Here is a tiny trained network, its code and every weight. The questions are about switching its units off for an input and a target symbol, where a switched-off unit gives its printed mean instead of its output.

import numpy as np


def w(rows, s, z=0):
    codes = np.array(rows[::2]) - 128.0
    scale = np.full(codes.shape[1], s)
    scale[-1] = z or s
    return codes * scale


def norm(h):
    return h / np.sqrt((h * h).mean(-1, keepdims=True) + 1e-5)


def f(y):
    return np.maximum(y, 0)


def softmax(a):
    e = np.exp(a - a.max(-1, keepdims=True))
    return e / e.sum(-1, keepdims=True)


def log_softmax(a):
    a = a - a.max(-1, keepdims=True)
    return a - np.log(np.exp(a).sum(-1, keepdims=True))


def net(x, mask):
    ids = ['αγηθλμπφ'.index(c) for c in x.split()]
    T = len(ids)
    res = E[ids] + P[:T]
    r = norm(res)
    for j in range(2):
        rows = slice(2 * j, 2 * j + 2)
        q, k, v = (r @ M[0][rows].T for M in (Q, K, V))
        z = softmax(np.where(np.tri(T) > 0, q @ k.T / 2**0.5, -1e9)) @ v
        o = O[0][rows]
        res = res + np.where(mask[j], z, o[:, -1]) @ o[:, :-1]
    y = f(norm(res) @ A[0][:, :-1].T + A[0][:, -1])
    res = res + np.where(mask[2:10], y, B[0][:, -1]) @ B[0][:, :-1]
    return log_softmax(norm(res)[-1] @ U[:, :-1].T + U[:, -1])


Q, K, V, O, A, B = {}, {}, {}, {}, {}, {}
E = w([
[76,84,124,135,156],'α',
[95,158,97,62,116],'γ',
[69,109,128,142,60],'η',
[2,93,148,134,79],'θ',
[46,42,132,89,152],'λ',
[76,30,70,130,136],'μ',
[59,222,106,96,191],'π',
[117,210,44,225,104],'φ',
],0.018)
P = w([
[170,160,130,82,131],'0',
[107,131,89,89,101],'1',
[164,181,141,127,48],'2',
[88,106,154,77,152],'3',
[168,206,38,10,95],'4',
[144,141,146,131,96],'5',
[73,43,112,129,171],'6',
],0.013)
Q[0] = w([
[63,101,190,136,95],'head 1',
[155,179,154,143,44],'head 1',
[95,226,123,175,104],'head 2',
[110,2,93,168,121],'head 2',
],0.0098)
K[0] = w([
[89,151,54,171,31],'head 1',
[108,50,211,147,134],'head 1',
[75,172,1,64,143],'head 2',
[189,29,201,230,94],'head 2',
],0.0076)
V[0] = w([
[148,139,133,96,78],'head 1',
[60,1,86,141,95],'head 1',
[203,136,104,124,44],'head 2',
[141,132,110,151,163],'head 2',
],0.0088)
O[0] = w([
[196,23,74,69,77,159],'head 1',
[191,71,148,117,217,255],'head 1',
[66,100,53,186,109,90],'head 2',
[90,69,122,254,47,82],'head 2',
],0.0074,0.0071)
A[0] = w([
[242,150,96,186,128,59],'neuron 1',
[155,174,165,107,172,255],'neuron 2',
[99,112,79,98,129,123],'neuron 3',
[51,139,124,149,166,215],'neuron 4',
[95,147,67,195,164,73],'neuron 5',
[183,119,29,194,118,95],'neuron 6',
[127,104,111,71,140,183],'neuron 7',
[133,156,92,226,10,196],'neuron 8',
],0.011,0.0037)
B[0] = w([
[171,182,85,199,19,144],'neuron 1',
[132,139,224,241,139,188],'neuron 2',
[111,216,59,99,117,204],'neuron 3',
[134,173,227,136,82,196],'neuron 4',
[136,73,212,47,21,147],'neuron 5',
[93,253,172,2,21,156],'neuron 6',
[68,123,91,186,155,254],'neuron 7',
[225,52,193,44,70,161],'neuron 8',
],0.0079,0.0083)
U = w([
[186,187,205,190,160,66],'α',
[174,184,35,118,39,172],'γ',
[103,148,16,68,70,101],'η',
[54,106,199,123,152,2],'θ',
[190,9,184,86,99,170],'λ',
[140,31,104,191,190,202],'μ',
[59,229,120,145,142,174],'π',
[115,132,159,71,2,232],'φ',
],0.0081,0.003)

Each question gives the input, a string of symbols that net reads in full, and the target symbol t.
The units are the heads (2 rows each of Q, K, V and O) and the neurons (one row each of A and B). Each row of codes is followed by its name. A weight is (code - 128) times the scale printed after its matrix; where a second scale follows, it is the last column's (O, A, B and U).
mask holds one flag per unit, heads first, then neurons. A switched-off unit (its flag False) gives its mean, the last column of its rows in O or B, instead of its output. The means were averaged over made-up inputs and are rounded, as every weight is.
A unit's drop is (log p(t) with every unit on - log p(t) with that unit switched off) / (log p(t) with every unit on - log p(t) with every unit switched off).
The circuit of an input: a set's keep is (log p(t) with only the set's units on - log p(t) with every unit switched off) / (log p(t) with every unit on - log p(t) with every unit switched off). Starting from all 10 units, units are removed one at a time, each time the one whose removal leaves the highest keep (on an exact tie, the one counted first), for as long as the keep stays at least 0.8.
circuit, biggest first: the units of the circuit, biggest drop first
unit that matters most: the unit with the biggest drop
k most important neurons: the k neurons with the biggest drops, biggest first
which heads matter: for each layer, one digit per head in row order, 1 if its drop is at least 0.15 and else 0, layers parted by /
drop when u is switched off: that unit's drop, to one decimal
input φ μ η, target λ: 2 most important neurons -> [neuron 8; neuron 3]
input θ φ λ θ π γ, target π: unit that matters most -> neuron 2
input θ μ μ η, target μ: which heads matter -> 10
input η η μ, target η: which heads matter -> 01
input θ λ α θ μ θ φ, target φ: which heads matter -> 00
input α θ γ π α, target π: circuit, biggest first -> [neuron 2; neuron 8; neuron 7]
input θ η π, target α: 2 most important neurons -> [neuron 2; neuron 3]
input μ φ γ, target π: which heads matter -> 11
input π μ μ, target η: 2 most important neurons -> [neuron 6; neuron 4]
input μ λ μ α θ π, target α: drop when neuron 2 is switched off -> 0.3
input μ α α, target μ: drop when neuron 6 is switched off -> 0.1
input λ α λ, target μ: drop when neuron 6 is switched off -> 0.1
input π μ μ α α, target π: drop when neuron 8 is switched off -> 0.1
input π γ α, target μ: most important neuron -> [neuron 4]
